What each symbol does to the states:
from | ζ ρ
Rut | Lol Sot
Bug | Daf Saz
Ruz | Rut Bop
Sug | Ruz Kop
Lik | Fel Mes
Koz | Mes Fel
Lol | Zul Fis
Mab | Tiz Tig
Mes | Nop Lik
Nim | Fen Vol
Mez | Bug Nel
Kom | Vov Sed
Tez | Nen Kap
Gan | Kap Nen
Lok | Dus Dev
Leg | Tib Pok
Dev | Gan Lok
Dus | Tid Pes
Mol | Nim Mit
Zul | Mab Ras
Kop | Mez Sug
Rir | Kom Mek
Mek | Leg Rir
Tib | Mol Zar
Peb | San Sur
Tiz | Sed Vov
Pok | Rir Leg
Nen | Lok Gan
Nel | Sug Mez
Tig | Ras Mab
Bop | Kop Ruz
Vol | Mit Nim
Mit | Zar Mol
Ras | Fis Zul
Vov | Tig Tiz
Pes | Dev Dus
Fis | Sot Lol
Nop | Pes Tid
San | Saz Daf
Kap | Peb Tez
Sot | Bop Rut
Daf | Sur San
Tid | Lik Nop
Sed | Mek Kom
Fen | Koz Nug
Zar | Pok Tib
Fel | Nug Koz
Saz | Nel Bug
Nug | Vol Fen
Sur | Tez Peb

In the rows, zero is written as 161.

The rows follow the links: the fewer symbols apart two states are, the more alike their rows tend to be.

Each row is also shifted at random along 4 hidden directions that mean nothing.

Some states, each with a row of numbers:
Sug: [ 140  145  188  148  164  152  157  167  152  112  167  163  153  173  171  177  122  156  165  177  211  158  199  181  190  122  149  190  194  100  171  175  163  150  138  157  220  213  146  123  154  116   71  157  116  114  169  161  162  151  174  203  167  161]
Rir: [ 208  141  181  160  187  154  138  179  156  206  163  135  171  130  157  207  127  150  177  127  183  170  142  144  189  230  198  119  172  165  134  150   75  159  202  176  171  156  213  151  189  158  167  120  157  154  150  161  181  162   87  202   88  166]
Mek: [ 181  186  188  139  153  179  159  130  176  171  189  199  216  122  180  140  156  187  182  180  171  138  135  119  164  216  174  175  123  225  110  136   99  128  125  165  147  141  204  163  237  175  181  194  199  186  195  133  127  249  125  181  125  170]
San: [ 113  177  215  170  159  158  195  122  190  167  157  192  140  160  162  179  134  136  147  179  241  138  135   99  193  234  117  151  179  134  160  154  150  124  148  181  202  176  185  123  205  141  128  195  222  160  156  159  166  226  121  182  215  174]
Dus: [ 127  171  147  162  132  155  157  180  167  100  184  175  139  161  184  192  164  108  133  216  209  118  175  161  164  136  154  191  190  115  179  149  158  168  174  166  109  171  125  134  166  150  127  199  146  186  175  140  167  119  174  197  197  216]
Peb: [ 114  193  182  169  149  152  204  113  201  179  175  173  158  164  178  183  144  142  150  164  204  138  119  108  172  211  126  150  169  140  154  141  171  128  150  177  177  153  159  141  196  159  164  198  221  195  155  158  153  206  139  167  208  181]
Sur: [ 144  123  166  176  179  170  216  172  173  196  154   90  170  169  188  209  151  112  172  106  140  152  145  163  156  213  146  144  169  134  164  180  197  156  194  181  207  133  134  164  132  142  174  153  194  151  152  173  202  123  156  153  165  132]
Saz: [ 117  154  205  139  150  169  201  155  192  161  172  183  184  152  188  200  154  133  169  195  229  149  167  139  188  198  138  151  187  136  163  155  153  117  111  172  205  189  125  142  220  145   99  166  202  150  180  154  171  193  138  199  207  171]
Gan: [ 125  197  142  188  164  160  204  112  165  181  164  134  154  191  158  158  155  132  131  137  138  166  113  122  136  168  137  171  159  157  177  144  217  172  180  184  155  111  167  158  169  167  228  215  203  196  154  177  164  169  180  135  205  167]
Zar: [ 166  181  164  153  177  163  161  112  162  212  164  111  196  190  145  175  120  177  196  116  108  209  127  155  176  176  196  156  169  154  185  156  169  146  164  160  215  179  166  146  157  172  152  108  142  128  133  182  163  196  166  160   93  137]
Lik: [ 125  199  158  147  124  155  144  154  179  114  158  216  136  169  162  131  174  161  134  233  212  151  154  177  173   82  154  212  201  139  149  157  181  153  129  120  120  195  130  129  167  181  122  183  146  183  190  145  118  172  180  163  192  198]
Fis: [ 176  150  164  157  133  160  143  197  167  105  175  210  144  148  181  112  193  210  165  221  155  125  197  185  157  123  144  183  115  208  119  162  161  166  153  151  103  163  175  189  129  160  168  214  154  176  192  114  114  174  180  144  171  201]
Mes: [ 187  121  134  183  173  145  161  223  113  121  126  154  168  161  140  125  169  152  129  165  157  152  204  196  142  102  142  217  163  189  127  197  153  205  160  137  163  111  176  174  185  113  169  206  145  154  218  190  172  113  168  148  197  123]
Pes: [ 148  182  109  185  168  152  172  167  145  156  147  117  160  193  170  138  171  156  140  142  109  164  146  184  131  125  140  191  158  167  165  169  234  195  197  162  131  107  142  165  102  162  231  200  160  191  157  184  162  118  215  112  189  149]
Nop: [ 178  154  117  166  160  170  171  202  138  147  140  130  193  172  164  147  208  144  136  142  115  156  180  196  119  109  169  186  152  176  151  177  179  216  172  143  135  115  118  173  162  167  215  166  160  174  204  192  170   84  194  129  193  123]
Tez: [ 145  130  153  181  172  165  200  172  168  174  172  101  159  193  201  239  140  101  154  136  154  135  160  163  153  210  143  152  177  119  186  167  173  158  205  188  191  136  133  156  146  130  189  160  179  157  144  151  231  113  158  187  175  158]
Fel: [ 118  202  142  144  127  158  156  129  186  150  156  208  163  176  144  135  186  177  148  214  179  186  149  181  176   96  173  167  204  140  164  168  177  156  113  112  134  187  116  139  188  199  123  127  146  171  192  157  108  179  161  153  196  177]
Mol: [ 169  102  198  151  170  183  175  192  174  132  181  162  181  147  208  170  179  209  221  177  129  142  197  203  153  186  148  150   84  179  173  175  160  126  148  176  190  192  136  219  104  139  128  152  163  137  153  102  160  166  159  177  128  148]
Dev: [ 139  187  123  185  152  160  176  165  183  223  121  137  111  188  148  151  199  157  130  134  133  147  114  167  143  167  159  134  183  157  147  180  213  179  211  147  114  111  145  157   74  195  229  163  206  223  136  161  143  149  161   97  199  170]
Ras: [ 194  136  150  156  138  157  133  211  153  103  182  204  167  116  192  142  197  176  165  209  164  131  201  176  151  140  163  171  118  193  138  161  116  166  166  156   92  142  163  200  171  170  175  190  141  184  191  123  145  154  157  180  151  202]
Leg: [ 172  153  191  152  152  175  161  137  194  197  188  172  139  145  155  176  170  217  197  161  118  164  150  152  153  231  157   82  100  192  202  157  165  128  193  201  160  188  168  215  146  184  181  114  189  164   78  122  165  211  142  155  110  183]
Vov: [ 217  127  159  155  174  155  125  204  129  127  194  153  173  122  169  194  140  136  169  169  170  137  185  156  165  194  181  154  137  181  163  146   86  174  195  198  137  168  207  189  199  139  176  172  129  151  146  150  193  153  139  217  112  204]

Start here and follow the symbols in turn, left to right. Where do you end up?
Answers are names.
[ 128  217  146  155  150  156  160   80  141  157  157  189  164  182  100  123  137  193  140  153  152  239  143  154  168  111  162  159  191  150  229  138  208  172  130  167  171  195  156  135  193  184  150  129  129  134  135  192  135  184  196  133  166  157]
ρ ζ ρ => Fel
[ 157  192  163  137  172  170  166  110  165  237  151  160  203  168  127  153  143  186  173  128  143  231  118  155  168  181  191  134  201  157  172  158  155  154  119  148  201  174  166  131  194  193  138   87  164  140  148  190  145  191  129  151  126  126]
ρ ρ ζ => Zar
[ 176  167  170  147  191  174  161  158  165  176  187  114  252  172  197  199  113  161  230  122  135  166  122  176  179  186  222  222  164  165  126  139  117  132  132  146  215  159  160  143  175  146  149  148  148  142  196  154  154  171  145  205   72  123]
ζ ρ => Mek
[ 130  198  160  152  161  164  158  115  205  204  138  182  171  196  128  122  159  212  195  160  158  187  114  185  191  127  188  188  207  149  137  160  196  130  119  101  185  180  146  125  110  193  119  128  156  158  169  161   98  207  163  141  141  142]
ζ ρ ζ => Nim
[ 156  121  167  166  155  157  192  214  185  167  172  132  177  142  220  223  163   70  140  181  216   91  160  167  173  197  154  172  205  128  110  171  122  153  169  151  144  146  125  143  168  146  148  194  204  194  207  146  200  114  130  202  196  187]
ρ ζ ρ => Tez
[ 190  108  159  161  175  162  148  237  142  149  106  167  135  159  134  133  201  172  152  161  159  144  218  206  153  136  153  156  165  178  142  223  156  187  176  138  164  159  168  183  120  145  145  147  139  135  188  163  185  109  148  131  182  133]
ζ ρ ζ => Fel
[ 163  213  136  173  165  162  124  112  160  196  198  142  141  175  140  142  139  184  168  137   99  199  102  147  151  151  202  147  145  178  191  122  172  180  205  176  119  145  175  165  126  212  219  143  141  184   97  179  135  188  181  143   94  186]
ρ ρ ρ => Vov
[ 183  166  156  151  145  165  146  170  133  135  156  215  152  131  128  104  204  201  128  179  129  182  207  158  118  123  141  127  103  208  190  164  174  192  152  177  123  151  161  220  205  187  200  173  155  161  149  174  158  174  185  133  202  162]
ζ ρ => Ruz
[ 186   88  184  156  167  177  164  228  176  157  150  174  147  138  170  164  195  201  199  161  137  148  230  208  141  186  158  106  105  169  187  205  166  151  157  157  183  190  126  224  109  153  121  105  169  134  142  122  182  134  153  152  158  144]
ζ ζ => Koz
[ 219  131  169  175  185  148  123  160  113  138  200  126  133  153  152  194  111  137  177  130  160  159  168  141  162  208  169  146  142  176  185  133   93  172  232  215  178  164  241  167  186  128  172  173  130  132  125  171  206  167  152  199   84  188]
ρ ζ ρ => Rir
[ 118  155  183  167  166  148  171  115  143  102  191  141  138  189  158  199  104  153  178  164  185  161  201  166  183  151  125  173  153   92  249  157  214  144  179  203  229  229  145  146  129  111   84  157  126  110  105  167  194  152  204  184  178  159]
ζ ρ ρ => Sug
[ 173  163  140  153  155  153  121  179  151  145  145  141  117  179  133  161  158  155  156  155  177  178  176  206  179   98  198  170  217  121  171  180  158  179  182  125  160  200  142  122  125  167  116  110   80  126  146  195  153  120  157  172  127  172]
ρ ζ => Bop
[ 169  136  171  169  189  176  223  161  154  215  123  129  206  157  172  175  154  128  148  105  160  154  151  143  153  213  139  151  182  170  120  186  158  160  138  167  225  131  183  161  209  139  183  169  227  157  187  186  201  154  134  150  198   93]
ζ ζ => Tez
[ 149  149  170  165  146  178  189  184  207  190   97  197  155  183  155   94  208  237  190  178  128  143  144  197  161  150  154  175  142  198   92  214  223  132  116  107  168  149  148  176   52  173  153  178  197  183  197  132   98  199  165   95  188  120]
ζ ρ => Nel
[ 172  154  157  145  138  175  168  179  161  188  118  222  176  124  133   95  239  200  134  162  142  195  183  170  133  147  163  118  138  214  136  195  175  173  119  134  135  149  155  204  213  194  190  145  206  167  203  153  144  174  135  131  211  136]
ρ ζ ζ => Lol
